Below is a small trained network, with its code and all its weights. Each question gives an input and a class and asks what happens when units are switched off, that is, made to give their printed mean instead of their output.

import numpy as np


def w(rows, s, z=0):
    codes = np.array(rows[::2]) - 128.0
    scale = np.full(codes.shape[1], s)
    scale[-1] = z or s
    return codes * scale


def f(y):
    return np.maximum(y, 0)


def log_softmax(a):
    a = a - a.max(-1, keepdims=True)
    return a - np.log(np.exp(a).sum(-1, keepdims=True))


def net(x, mask):
    res = np.array(x, float).reshape(1, 6) / 4 @ E
    y = f(res @ A[0][:, :-1].T + A[0][:, -1])
    res = res + np.where(mask, y, B[0][:, -1]) @ B[0][:, :-1]
    return log_softmax(res[-1] @ U[:, :-1].T + U[:, -1])


A, B = {}, {}
E = w([
[170,160,30,61,133,66,150,9,99,247],'x0',
[105,119,115,119,132,110,141,136,161,125],'x1',
[7,12,212,77,181,203,162,2,93,117],'x2',
[134,141,151,116,120,113,132,124,126,121],'x3',
[145,138,136,129,135,136,122,121,124,122],'x4',
[35,198,177,243,248,2,79,114,96,172],'x5',
],0.0082)
A[0] = w([
[189,71,85,14,20,205,194,128,131,71,83],'neuron 0',
[167,141,41,73,130,83,131,3,112,229,32],'neuron 1',
[85,88,175,119,162,161,149,63,117,127,138],'neuron 2',
[36,101,158,79,138,175,134,33,106,86,126],'neuron 3',
[76,113,195,175,108,175,82,204,151,2,35],'neuron 4',
[46,164,193,229,241,34,79,92,91,174,50],'neuron 5',
[117,154,67,37,113,91,139,37,101,240,24],'neuron 6',
[108,99,123,135,134,153,119,112,102,140,28],'neuron 7',
[109,60,126,119,173,136,149,123,124,137,108],'neuron 8',
[142,114,157,148,154,79,126,127,108,130,56],'neuron 9',
[77,57,179,95,141,146,148,41,109,125,121],'neuron 10',
[105,87,187,171,124,150,110,197,142,45,1],'neuron 11',
[193,74,142,58,51,210,174,119,161,123,57],'neuron 12',
[63,75,187,100,168,181,152,52,123,111,143],'neuron 13',
[211,212,67,159,65,70,75,224,172,117,115],'neuron 14',
],0.0072,0.0028)
B[0] = w([
[34,138,168,79,199,118,4,116,186,212,240],'neuron 0',
[133,57,220,215,104,190,226,36,181,41,212],'neuron 1',
[168,170,77,122,70,76,116,184,83,115,194],'neuron 2',
[176,194,55,130,84,56,157,143,43,182,212],'neuron 3',
[119,57,186,186,137,227,255,51,160,80,214],'neuron 4',
[59,120,150,48,200,149,32,130,214,228,254],'neuron 5',
[100,74,199,202,130,174,195,94,141,51,200],'neuron 6',
[124,140,122,151,117,102,98,130,95,82,142],'neuron 7',
[168,143,103,129,101,138,134,145,126,157,161],'neuron 8',
[84,162,103,126,154,132,125,111,156,152,148],'neuron 9',
[211,147,69,88,74,71,138,188,89,121,205],'neuron 10',
[127,99,171,179,135,192,178,84,143,50,188],'neuron 11',
[89,126,156,96,181,141,47,144,184,187,209],'neuron 12',
[179,181,61,95,68,52,147,171,29,102,217],'neuron 13',
[230,185,33,86,77,80,158,202,14,137,248],'neuron 14',
],0.0069,0.014)
U = w([
[196,175,54,110,67,78,149,193,71,130,249],'0',
[43,137,169,91,185,128,9,139,170,196,90],'1',
[118,89,207,188,115,175,235,89,141,39,16],'2',
],0.011,0.0013)

Each question gives the input, the list of numbers given to net, and the class t.
The units are the neurons (one row each of A and B). Each row of codes is followed by its name. A weight is (code - 128) times the scale printed after its matrix; where a second scale follows, it is the last column's (A, B and U).
mask holds one flag per neuron, in row order. A switched-off neuron (its flag False) gives its mean, the last column of its row in B, instead of its output. The means were averaged over made-up inputs and are rounded, as every weight is.
A unit's drop is (log p(t) with every unit on - log p(t) with that unit switched off) / (log p(t) with every unit on - log p(t) with every unit switched off).
The circuit of an input: a set's keep is (log p(t) with only the set's units on - log p(t) with every unit switched off) / (log p(t) with every unit on - log p(t) with every unit switched off). Starting from the 12 units with the biggest drops (on a tie, the unit counted first), units are removed one at a time, each time the one whose removal leaves the highest keep (on an exact tie, the one counted first), for as long as the keep stays at least 0.8.
circuit, biggest first: the units of the circuit, biggest drop first
top k neurons: the k neurons with the biggest drops, biggest first
drop of u: that unit's drop, to one decimal
input [3,7,-5,3,-4,8], class 1: circuit, biggest first -> neuron 5
input [6,4,6,3,6,-1], class 0: top 2 neurons -> neuron 3; neuron 10
input [6,-8,-3,8,-5,-7], class 1: top 2 neurons -> neuron 0; neuron 12
input [-3,7,5,3,7,-7], class 1: top 3 neurons -> neuron 0; neuron 12; neuron 14
input [-5,-3,-2,3,-4,3], class 2: top 2 neurons -> neuron 0; neuron 4
input [5,4,1,-8,8,3], class 2: top 2 neurons -> neuron 1; neuron 0
input [8,-4,5,-6,6,-8], class 1: top 2 neurons -> neuron 0; neuron 12
input [6,4,7,0,3,-8], class 1: top 2 neurons -> neuron 0; neuron 12
input [3,7,3,0,-1,1], class 0: top 2 neurons -> neuron 4; neuron 11
input [7,7,-4,-5,-1,5], class 2: drop of neuron 1 -> 0.5
input [6,6,-3,-6,3,-3], class 2: drop of neuron 0 -> 0.0
input [-8,1,-5,-3,-1,4], class 2: drop of neuron 4 -> 0.4
input [-5,-2,-5,-1,-5,-8], class 1: drop of neuron 0 -> 0.6
input [7,8,-1,7,-6,-4], class 2: circuit, biggest first -> neuron 1
